Here is a tiny trained network, its code and every weight. The questions are about switching its units off for an input and a class, where a switched-off unit gives its printed mean instead of its output.

import numpy as np


def w(rows, s, z=0):
    codes = np.array(rows[::2]) - 128.0
    scale = np.full(codes.shape[1], s)
    scale[-1] = z or s
    return codes * scale


def f(y):
    return np.maximum(y, 0)


def log_softmax(a):
    a = a - a.max(-1, keepdims=True)
    return a - np.log(np.exp(a).sum(-1, keepdims=True))


def net(x, mask):
    res = np.array(x, float).reshape(1, 8) / 4 @ E
    y = f(res @ A[0][:, :-1].T + A[0][:, -1])
    res = res + np.where(mask, y, B[0][:, -1]) @ B[0][:, :-1]
    return log_softmax(res[-1] @ U[:, :-1].T + U[:, -1])


A, B = {}, {}
E = w([
[127,132,125],'x0',
[123,127,133],'x1',
[45,239,42],'x2',
[120,130,138],'x3',
[131,128,127],'x4',
[135,128,120],'x5',
[48,3,60],'x6',
[130,128,122],'x7',
],0.006)
A[0] = w([
[64,200,27,85],'n1',
[65,60,91,57],'n2',
[167,109,131,3],'n3',
[98,73,67,53],'n4',
[143,190,185,51],'n5',
[112,131,162,2],'n6',
[208,53,199,72],'n7',
[116,68,75,70],'n8',
[190,87,140,255],'n9',
[45,87,147,54],'n10',
[193,204,140,46],'n11',
[44,254,57,145],'n12',
[77,29,31,108],'n13',
[149,153,170,29],'n14',
],0.0085,0.0092)
B[0] = w([
[176,87,93,178],'n1',
[210,209,210,147],'n2',
[27,225,7,128],'n3',
[201,202,230,140],'n4',
[209,133,254,136],'n5',
[179,234,145,128],'n6',
[235,52,114,162],'n7',
[211,120,229,141],'n8',
[15,137,43,254],'n9',
[217,227,209,133],'n10',
[227,225,211,141],'n11',
[157,38,86,227],'n12',
[149,197,199,185],'n13',
[184,168,94,128],'n14',
],0.0096,0.009)
U = w([
[184,201,254,40],'0',
[18,98,105,253],'1',
[26,97,106,241],'2',
[119,1,104,53],'3',
[5,108,116,212],'4',
[38,108,117,184],'5',
[12,109,115,157],'6',
[29,116,108,113],'7',
],0.0099,0.0058)

Each question gives the input, the list of numbers given to net, and the class t.
The units are the neurons (one row each of A and B). Each row of codes is followed by its name. A weight is (code - 128) times the scale printed after its matrix; where a second scale follows, it is the last column's (A, B and U).
mask holds one flag per neuron, in row order. A switched-off neuron (its flag False) gives its mean, the last column of its row in B, instead of its output. The means were averaged over made-up inputs and are rounded, as every weight is.
A unit's drop is (log p(t) with every unit on - log p(t) with that unit switched off) / (log p(t) with every unit on - log p(t) with every unit switched off).
The circuit of an input: a set's keep is (log p(t) with only the set's units on - log p(t) with every unit switched off) / (log p(t) with every unit on - log p(t) with every unit switched off). Starting from the 12 units with the biggest drops (on a tie, the unit counted first), units are removed one at a time, each time the one whose removal leaves the highest keep (on an exact tie, the one counted first), for as long as the keep stays at least 0.8.
units of the circuit, in order: the units of the circuit, biggest drop first
most important unit: the unit with the biggest drop
top k neurons: the k neurons with the biggest drops, biggest first
drop of u: that unit's drop, to one decimal
input [1,-2,8,-5,-1,-4,0,6], class 3: units of the circuit, in order	n12, n1
input [3,-6,7,-6,-6,0,3,7], class 3: top 3 neurons	n12, n1, n9
input [-3,-1,-2,8,2,2,8,4], class 0: top neuron	n13
input [-5,2,-2,-4,-1,-6,6,-4], class 0: units of the circuit, in order	n13, n2, n12
input [5,-1,8,1,-5,-6,-2,-7], class 3: units of the circuit, in order	n12, n9
input [-2,-2,-4,4,8,-1,8,-4], class 0: top 2 neurons	n13, n2
input [-2,-5,7,4,-3,5,5,2], class 3: top 3 neurons	n12, n1, n9
input [-5,-1,8,3,-5,7,7,-4], class 3: top 2 neurons	n12, n1
input [6,0,8,-6,3,1,2,2], class 3: top 3 neurons	n12, n1, n9
input [7,-4,8,-8,-5,5,-5,-1], class 3: drop of n12	0.6
input [6,-2,8,-5,0,4,-5,7], class 3: drop of n12	0.6
input [-7,-6,8,0,2,2,-4,4], class 3: drop of n7	-0.1
input [-6,-6,3,4,0,-7,7,-1], class 0: drop of n9	0.1
input [-4,5,6,-2,1,-7,7,4], class 0: most important unit	n13
